Below are the code and all the weights of a small trained network. Each question names an input and a target symbol and asks about switching units off, where a switched-off unit gives its printed mean instead of its output.

import numpy as np


def w(rows, s, z=0):
    codes = np.array(rows[::2]) - 128.0
    scale = np.full(codes.shape[1], s)
    scale[-1] = z or s
    return codes * scale


def f(y):
    return np.maximum(y, 0)


def softmax(a):
    e = np.exp(a - a.max(-1, keepdims=True))
    return e / e.sum(-1, keepdims=True)


def log_softmax(a):
    a = a - a.max(-1, keepdims=True)
    return a - np.log(np.exp(a).sum(-1, keepdims=True))


def net(x, mask):
    ids = ['ΘΩαδεζημπτψ'.index(c) for c in x.split()]
    T = len(ids)
    res = E[ids] + P[:T]
    u = 0
    for l in range(2):
        r = res
        for j in range(3):
            rows = slice(3 * j, 3 * j + 3)
            q, k, v = (r @ M[l][rows].T for M in (Q, K, V))
            z = softmax(np.where(np.tri(T) > 0, q @ k.T / 3**0.5, -1e9)) @ v
            o = O[l][rows]
            res = res + np.where(mask[u + j], z, o[:, -1]) @ o[:, :-1]
        u += 3
        y = f(res @ A[l][:, :-1].T + A[l][:, -1])
        res = res + np.where(mask[u : u + 4], y, B[l][:, -1]) @ B[l][:, :-1]
        u += 4
    return log_softmax(res[-1] @ U[:, :-1].T + U[:, -1])


Q, K, V, O, A, B = {}, {}, {}, {}, {}, {}
E = w([
[88,76,122,83,123,91,108,213,216,126],'Θ',
[136,80,142,143,82,94,134,140,181,102],'Ω',
[139,91,149,167,98,102,149,142,169,115],'α',
[126,70,126,142,87,98,160,139,157,126],'δ',
[117,56,133,132,90,105,178,157,162,120],'ε',
[151,105,124,221,99,144,120,165,217,127],'ζ',
[146,84,126,166,61,112,148,157,171,131],'η',
[142,101,149,171,79,90,168,151,162,116],'μ',
[254,107,237,159,195,148,124,68,138,109],'π',
[144,211,119,84,138,148,76,107,80,182],'τ',
[93,61,35,195,43,151,143,25,38,75],'ψ',
],0.0098)
P = w([
[181,113,132,162,118,57,142,105,133,189],'0',
[151,159,108,91,118,169,225,83,153,97],'1',
[148,97,90,168,147,105,78,136,117,164],'2',
[131,152,129,96,97,214,169,98,129,77],'3',
[106,108,135,146,117,101,50,138,73,120],'4',
[127,139,152,96,71,249,133,123,93,67],'5',
[70,111,157,143,110,96,52,140,47,101],'6',
],0.012)
Q[0] = w([
[147,192,95,126,170,113,132,79,99,194],'L0H1',
[182,165,184,102,152,175,186,69,121,95],'L0H1',
[125,165,124,47,64,252,121,117,120,74],'L0H1',
[111,128,187,143,117,114,126,139,110,113],'L0H2',
[141,179,164,96,111,181,143,85,117,122],'L0H2',
[120,99,121,99,131,120,121,129,129,94],'L0H2',
[177,146,216,122,172,153,116,160,156,118],'L0H3',
[140,161,173,74,91,148,158,106,131,98],'L0H3',
[90,150,161,89,143,99,139,218,169,148],'L0H3',
],0.012)
K[0] = w([
[142,177,47,135,109,102,166,92,118,206],'L0H1',
[183,113,159,220,141,154,140,30,40,87],'L0H1',
[107,162,125,126,124,200,66,98,25,78],'L0H1',
[109,109,119,109,144,120,90,167,133,122],'L0H2',
[149,213,121,109,174,129,93,108,77,215],'L0H2',
[112,114,133,159,84,134,107,149,139,131],'L0H2',
[175,157,254,108,223,139,102,172,148,91],'L0H3',
[89,80,185,59,121,128,117,168,123,75],'L0H3',
[109,155,163,89,116,53,78,220,136,190],'L0H3',
],0.0099)
V[0] = w([
[254,149,169,128,217,186,138,72,137,166],'L0H1',
[88,132,156,137,91,156,123,216,176,98],'L0H1',
[203,121,192,111,187,153,100,150,131,111],'L0H1',
[119,48,145,150,115,81,131,143,161,107],'L0H2',
[85,189,102,21,128,167,92,153,119,126],'L0H2',
[71,142,124,13,134,126,105,176,127,150],'L0H2',
[149,145,143,107,129,138,80,71,43,135],'L0H3',
[92,85,115,60,113,103,144,134,127,103],'L0H3',
[75,101,144,115,106,62,85,95,70,172],'L0H3',
],0.0058)
O[0] = w([
[8,98,71,77,64,121,88,173,212,168,240],'L0H1',
[122,145,209,167,149,175,179,128,24,169,20],'L0H1',
[58,103,137,145,61,138,112,108,134,212,111],'L0H1',
[155,51,179,129,127,126,112,72,79,183,77],'L0H2',
[70,130,57,80,135,76,112,225,150,80,38],'L0H2',
[109,92,38,84,124,73,115,179,125,128,7],'L0H2',
[185,100,105,171,2,97,132,102,141,103,207],'L0H3',
[118,97,87,85,153,114,146,146,116,128,83],'L0H3',
[218,80,89,119,121,84,129,201,94,111,104],'L0H3',
],0.0055,0.0017)
A[0] = w([
[238,112,153,204,143,131,109,79,111,141,57],'L0N1',
[36,120,89,84,174,61,54,254,131,128,1],'L0N2',
[104,137,146,112,83,181,136,131,164,116,115],'L0N3',
[139,186,144,105,217,170,119,104,111,183,173],'L0N4',
],0.0074,0.0033)
B[0] = w([
[93,147,70,118,89,88,142,179,152,117,252],'L0N1',
[31,172,112,152,172,143,109,1,137,139,179],'L0N2',
[101,121,112,96,106,184,129,135,144,115,223],'L0N3',
[192,147,189,106,106,130,87,179,102,152,183],'L0N4',
],0.0086,0.004)
Q[1] = w([
[151,108,77,163,140,72,92,145,144,135],'L1H1',
[119,113,137,147,85,178,152,135,108,118],'L1H1',
[156,134,165,140,141,115,163,166,169,140],'L1H1',
[93,198,180,125,134,230,61,78,118,163],'L1H2',
[234,134,178,105,130,99,110,202,112,151],'L1H2',
[201,121,148,98,109,148,165,156,60,95],'L1H2',
[7,99,127,148,86,149,148,97,153,122],'L1H3',
[221,58,180,179,111,93,86,192,99,202],'L1H3',
[188,142,135,170,179,12,87,73,93,203],'L1H3',
],0.011)
K[1] = w([
[190,153,163,125,123,93,149,118,151,204],'L1H1',
[134,121,132,140,129,174,140,136,103,78],'L1H1',
[126,92,128,133,75,135,124,116,112,153],'L1H1',
[89,197,108,80,128,192,127,124,94,91],'L1H2',
[76,139,174,127,188,97,76,152,88,147],'L1H2',
[133,107,136,165,123,119,107,107,77,121],'L1H2',
[86,178,152,82,106,147,78,163,71,117],'L1H3',
[173,112,165,120,144,119,173,202,247,140],'L1H3',
[125,123,153,146,166,73,155,115,183,170],'L1H3',
],0.013)
V[1] = w([
[134,157,161,141,113,151,92,128,102,133],'L1H1',
[191,130,184,119,159,167,129,207,136,99],'L1H1',
[121,83,85,165,84,92,171,46,76,140],'L1H1',
[158,147,168,130,141,157,100,209,121,140],'L1H2',
[93,137,185,145,154,67,14,105,94,202],'L1H2',
[100,127,77,128,131,143,233,91,178,84],'L1H2',
[97,236,161,82,161,113,40,143,151,178],'L1H3',
[154,228,94,133,127,97,76,43,18,136],'L1H3',
[2,25,165,199,147,183,101,93,46,58],'L1H3',
],0.0053)
O[1] = w([
[122,143,139,164,153,135,133,97,108,85,125],'L1H1',
[76,184,166,133,168,126,134,74,113,217,58],'L1H1',
[125,127,79,92,91,92,124,152,177,60,152],'L1H1',
[126,136,135,169,94,101,200,111,152,144,87],'L1H2',
[204,66,64,139,40,107,160,166,153,98,25],'L1H2',
[104,163,181,114,186,182,66,109,63,143,197],'L1H2',
[45,146,114,167,51,108,203,149,107,139,159],'L1H3',
[37,217,87,134,137,71,129,158,167,1,168],'L1H3',
[182,164,157,86,181,51,166,27,250,195,3],'L1H3',
],0.006,0.0038)
A[1] = w([
[42,203,173,101,202,160,134,52,140,121,3],'L1N1',
[35,113,96,251,51,64,113,181,54,182,87],'L1N2',
[78,136,53,176,89,37,42,151,130,22,128],'L1N3',
[181,181,253,198,249,191,250,149,42,177,4],'L1N4',
],0.0052,0.0046)
B[1] = w([
[181,102,100,138,83,106,196,142,181,131,207],'L1N1',
[166,134,130,93,167,100,94,81,169,89,236],'L1N2',
[154,107,184,139,132,128,175,134,131,225,254],'L1N3',
[163,254,105,234,208,125,205,170,78,151,136],'L1N4',
],0.0091,0.0071)
U = w([
[193,60,109,159,83,86,145,185,132,139,254],'Θ',
[77,115,172,158,187,128,2,105,66,145,171],'Ω',
[71,170,149,154,169,51,131,82,154,164,152],'α',
[129,132,110,107,145,138,139,124,116,148,68],'δ',
[142,133,128,98,154,137,171,142,108,153,68],'ε',
[148,167,131,174,142,156,152,144,124,151,64],'ζ',
[145,149,128,144,144,147,148,137,116,145,59],'η',
[141,150,129,151,140,138,167,132,116,137,65],'μ',
[119,91,177,70,113,173,115,74,155,200,32],'π',
[37,151,75,131,54,169,164,198,102,77,166],'τ',
[182,161,102,72,172,125,108,96,187,40,126],'ψ',
],0.0058,0.0053)

Each question gives the input, a string of symbols that net reads in full, and the target symbol t.
The units are the heads (3 rows each of Q, K, V and O) and the neurons (one row each of A and B). Each row of codes is followed by its name. A weight is (code - 128) times the scale printed after its matrix; where a second scale follows, it is the last column's (O, A, B and U).
mask holds one flag per unit, layer by layer, with each layer's heads first. A switched-off unit (its flag False) gives its mean, the last column of its rows in O or B, instead of its output. The means were averaged over made-up inputs and are rounded, as every weight is.
A unit's drop is (log p(t) with every unit on - log p(t) with that unit switched off) / (log p(t) with every unit on - log p(t) with every unit switched off).
unit that matters most: the unit with the biggest drop
top k neurons: the k neurons with the biggest drops, biggest first
k most important neurons of layer l: the k neurons of layer l with the biggest drops, biggest first
heads that matter: for each layer, one digit per head in row order, 1 if its drop is at least 0.15 and else 0, layers parted by /
input τ ψ τ α, target ψ: heads that matter	000 / 001
input Θ τ τ Θ τ τ τ, target α: unit that matters most	L0H2
input Θ τ τ, target Ω: 2 most important neurons of layer 1	(L1N1; L1N3)
input τ τ η τ τ α π, target Θ: top 2 neurons	(L0N2; L0N3)
input τ τ η τ τ τ Θ, target Θ: heads that matter	101 / 010
input Θ τ δ ε, target τ: heads that matter	000 / 001
input δ δ ψ Θ π Ω, target π: heads that matter	100 / 001
input α Θ τ, target Θ: heads that matter	000 / 010
input ψ ε τ Θ π π, target π: heads that matter	100 / 001
input π Θ ψ Θ Θ Θ Θ, target α: heads that matter	010 / 001
input δ Θ Θ, target Ω: 3 most important neurons of layer 0	(L0N2; L0N1; L0N3)
input Θ ε Θ τ ψ, target Θ: heads that matter	011 / 010
input Θ Θ τ τ ψ α, target ψ: heads that matter	100 / 001
input τ α Θ ζ, target ζ: heads that matter	101 / 111
input μ τ τ, target Ω: heads that matter	110 / 011
input ψ τ τ Θ ζ Θ ψ, target Ω: unit that matters most	L1H2
input τ τ τ π Θ α, target π: 2 most important neurons of layer 0	(L0N3; L0N1)
input δ Θ ψ α τ, target Θ: heads that matter	100 / 010
input τ τ Ω Θ ε ζ, target ζ: heads that matter	100 / 111
input τ Θ τ ψ Θ τ ζ, target Θ: unit that matters most	L0H1
input Θ Θ Θ Θ μ τ, target τ: heads that matter	010 / 000
input ψ τ τ μ, target τ: top 2 neurons	(L1N2; L0N3)
input η τ ε ζ, target τ: 2 most important neurons of layer 0	(L0N3; L0N4)
input τ α τ Θ Θ π ψ, target Θ: heads that matter	001 / 010
input ψ Θ Θ, target Ω: 2 most important neurons of layer 1	(L1N1; L1N3)
input Θ Θ τ η Θ, target α: top 2 neurons	(L0N2; L0N4)
input τ ψ π ψ ε ε, target ψ: unit that matters most	L1H3
input τ δ τ η, target τ: 2 most important neurons of layer 0	(L0N4; L0N3)
input τ τ π Θ, target τ: 2 most important neurons of layer 1	(L1N2; L1N3)
